Below is a small trained network, with its code and all its weights. Each question gives an input and a class and asks what happens when units are switched off, that is, made to give their printed mean instead of their output.

import numpy as np


def w(rows, s, z=0):
    codes = np.array(rows[::2]) - 128.0
    scale = np.full(codes.shape[1], s)
    scale[-1] = z or s
    return codes * scale


def f(y):
    return y / 2 * (1 + np.tanh(0.7978845608 * (y + 0.044715 * y**3)))


def log_softmax(a):
    a = a - a.max(-1, keepdims=True)
    return a - np.log(np.exp(a).sum(-1, keepdims=True))


def net(x, mask):
    res = np.array(x, float).reshape(1, 6) / 4 @ E
    y = f(res @ A[0][:, :-1].T + A[0][:, -1])
    res = res + np.where(mask, y, B[0][:, -1]) @ B[0][:, :-1]
    return log_softmax(res[-1] @ U[:, :-1].T + U[:, -1])


A, B = {}, {}
E = w([
[121,157,178,20,119,107,121,83,170,51,16,137],'x0',
[160,177,6,184,152,200,206,80,200,190,76,184],'x1',
[130,139,147,156,125,141,96,135,155,111,110,95],'x2',
[96,86,188,194,63,198,159,61,131,45,173,206],'x3',
[123,141,121,124,132,105,156,129,124,124,139,140],'x4',
[80,253,91,122,124,141,41,62,67,118,159,108],'x5',
],0.011)
A[0] = w([
[92,202,90,114,104,146,83,54,110,127,159,112,72],'N1',
[98,91,201,86,69,70,99,185,65,110,174,99,37],'N2',
[156,65,119,121,107,155,191,178,175,157,103,149,23],'N3',
[102,118,181,148,73,173,119,97,121,85,160,221,149],'N4',
[115,145,109,75,98,150,182,42,164,66,37,141,92],'N5',
[144,186,74,109,145,81,147,161,161,224,80,95,171],'N6',
[125,104,138,133,102,127,163,137,96,116,128,83,1],'N7',
[88,191,79,123,107,158,100,95,116,128,138,127,34],'N8',
[92,161,171,76,110,127,114,185,109,154,152,96,33],'N9',
[103,81,112,162,121,101,130,158,168,112,106,159,51],'N10',
[171,177,59,180,149,181,190,93,172,183,63,169,84],'N11',
[111,118,105,163,98,105,106,140,142,148,148,89,46],'N12',
[169,154,58,91,156,98,124,195,163,163,118,84,87],'N13',
[148,162,131,54,134,91,109,96,180,147,38,143,143],'N14',
[167,128,123,237,91,125,142,178,61,185,192,105,105],'N15',
[227,41,138,145,102,102,200,200,214,122,73,150,70],'N16',
[177,163,45,81,147,137,109,146,108,164,99,66,106],'N17',
[157,135,95,204,104,164,143,135,126,202,191,133,88],'N18',
[101,142,120,174,53,200,158,91,161,73,154,186,113],'N19',
[150,133,68,205,166,159,128,150,126,167,197,133,98],'N20',
[152,148,124,49,91,146,152,71,157,65,47,161,43],'N21',
[170,144,51,80,204,60,105,154,166,208,92,66,148],'N22',
[174,198,46,132,136,200,191,90,221,186,81,164,72],'N23',
[111,145,53,133,83,169,140,91,170,116,103,104,136],'N24',
[86,91,121,188,56,185,180,5,179,71,162,180,137],'N25',
[65,235,80,114,141,180,92,82,96,131,158,144,45],'N26',
],0.011,0.0048)
B[0] = w([
[195,189,92,45,160,208,212,111,192,133,97,107,200],'N1',
[90,65,163,41,98,130,46,73,106,53,195,73,215],'N2',
[122,219,91,41,160,196,186,94,194,152,57,82,174],'N3',
[71,105,179,167,166,174,133,193,77,177,108,129,221],'N4',
[208,106,53,178,69,24,49,63,146,154,84,204,213],'N5',
[135,121,145,181,130,158,153,220,91,171,110,131,202],'N6',
[108,110,155,114,141,158,97,96,136,117,111,103,133],'N7',
[192,201,103,44,186,212,174,79,172,188,99,102,176],'N8',
[102,113,129,111,128,135,115,133,123,103,162,99,161],'N9',
[149,116,79,94,161,217,175,114,123,153,106,112,147],'N10',
[81,105,176,55,64,180,54,96,86,15,225,107,231],'N11',
[148,80,104,130,110,120,104,102,104,156,110,129,138],'N12',
[98,86,137,188,151,174,151,185,73,137,100,192,184],'N13',
[163,121,100,217,79,86,59,94,181,124,97,186,203],'N14',
[150,157,42,127,84,51,57,49,176,127,52,153,200],'N15',
[157,225,101,35,192,202,222,100,214,162,107,74,213],'N16',
[100,157,169,134,148,129,130,206,60,138,68,159,188],'N17',
[183,98,51,173,109,44,70,53,124,130,96,205,197],'N18',
[113,91,192,169,166,162,134,193,73,185,107,150,220],'N19',
[194,89,59,156,83,40,65,66,125,127,78,183,197],'N20',
[148,74,68,187,65,59,75,62,203,132,75,185,204],'N21',
[125,99,149,216,152,164,141,223,49,162,103,179,218],'N22',
[61,63,188,43,78,115,79,103,98,12,243,15,242],'N23',
[73,166,149,102,92,137,115,122,78,90,188,89,182],'N24',
[132,105,209,218,232,153,119,254,59,181,90,209,253],'N25',
[172,209,117,50,196,201,206,98,191,171,94,62,210],'N26',
],0.0092,0.022)
U = w([
[104,114,172,231,167,141,147,246,66,188,94,182,190],'0',
[87,96,184,73,89,106,75,98,96,54,211,68,244],'1',
[174,127,47,217,70,21,86,59,176,169,58,202,2],'2',
[171,215,89,65,176,197,237,118,208,188,77,92,5],'3',
],0.013,0.0045)

Each question gives the input, the list of numbers given to net, and the class t.
The units are the neurons (one row each of A and B). Each row of codes is followed by its name. A weight is (code - 128) times the scale printed after its matrix; where a second scale follows, it is the last column's (A, B and U).
mask holds one flag per neuron, in row order. A switched-off neuron (its flag False) gives its mean, the last column of its row in B, instead of its output. The means were averaged over made-up inputs and are rounded, as every weight is.
A unit's drop is (log p(t) with every unit on - log p(t) with that unit switched off) / (log p(t) with every unit on - log p(t) with every unit switched off).
The circuit of an input: a set's keep is (log p(t) with only the set's units on - log p(t) with every unit switched off) / (log p(t) with every unit on - log p(t) with every unit switched off). Starting from the 12 units with the biggest drops (on a tie, the unit counted first), units are removed one at a time, each time the one whose removal leaves the highest keep (on an exact tie, the one counted first), for as long as the keep stays at least 0.8.
circuit, biggest first: the units of the circuit, biggest drop first
k most important neurons: the k neurons with the biggest drops, biggest first
drop when u is switched off: that unit's drop, to one decimal
input [8,1,-2,6,6,-8], class 2: circuit, biggest first => (N5)
input [-5,6,-6,-5,0,2], class 1: 3 most important neurons => (N23; N11; N25)
input [2,-8,1,8,-7,2], class 0: 4 most important neurons => (N23; N4; N25; N11)
input [8,5,6,-8,4,7], class 0: 3 most important neurons => (N22; N6; N17)
input [-5,-7,-7,5,-7,8], class 3: circuit, biggest first => (N1; N26)
input [-7,5,-3,4,-3,-3], class 2: 3 most important neurons => (N18; N20; N15)
input [7,-5,-7,7,5,0], class 0: 2 most important neurons => (N4; N25)
input [-1,6,-7,6,-7,-7], class 3: 3 most important neurons => (N16; N3; N22)
input [2,-5,-6,5,8,1], class 0: 3 most important neurons => (N23; N11; N4)
input [6,4,-8,1,-5,7], class 3: 2 most important neurons => (N26; N1)
input [8,-6,2,7,-2,0], class 2: 4 most important neurons => (N21; N5; N22; N6)
input [-2,4,2,-3,1,0], class 1: 3 most important neurons => (N25; N23; N11)
input [8,-7,6,-8,-4,7], class 0: 4 most important neurons => (N22; N23; N17; N15)
input [-7,8,0,-7,-6,6], class 1: circuit, biggest first => (N23)
input [-7,-7,1,-4,0,3], class 1: 4 most important neurons => (N2; N5; N21; N14)
input [4,6,0,-4,-5,4], class 1: 2 most important neurons => (N23; N11)
input [1,-2,-1,0,4,2], class 1: 2 most important neurons => (N16; N25)
input [-8,1,0,-7,-3,-2], class 2: 3 most important neurons => (N15; N20; N18)
input [4,3,7,1,0,0], class 2: drop when N5 is switched off => 4.6
input [2,-4,2,-1,-7,8], class 3: drop when N17 is switched off => 0.0
input [-7,-4,6,4,-3,-6], class 2: circuit, biggest first => (N15)
input [2,-5,2,-7,1,-8], class 3: drop when N3 is switched off => 0.5
input [4,0,5,-6,-1,-7], class 3: drop when N4 is switched off => 0.2
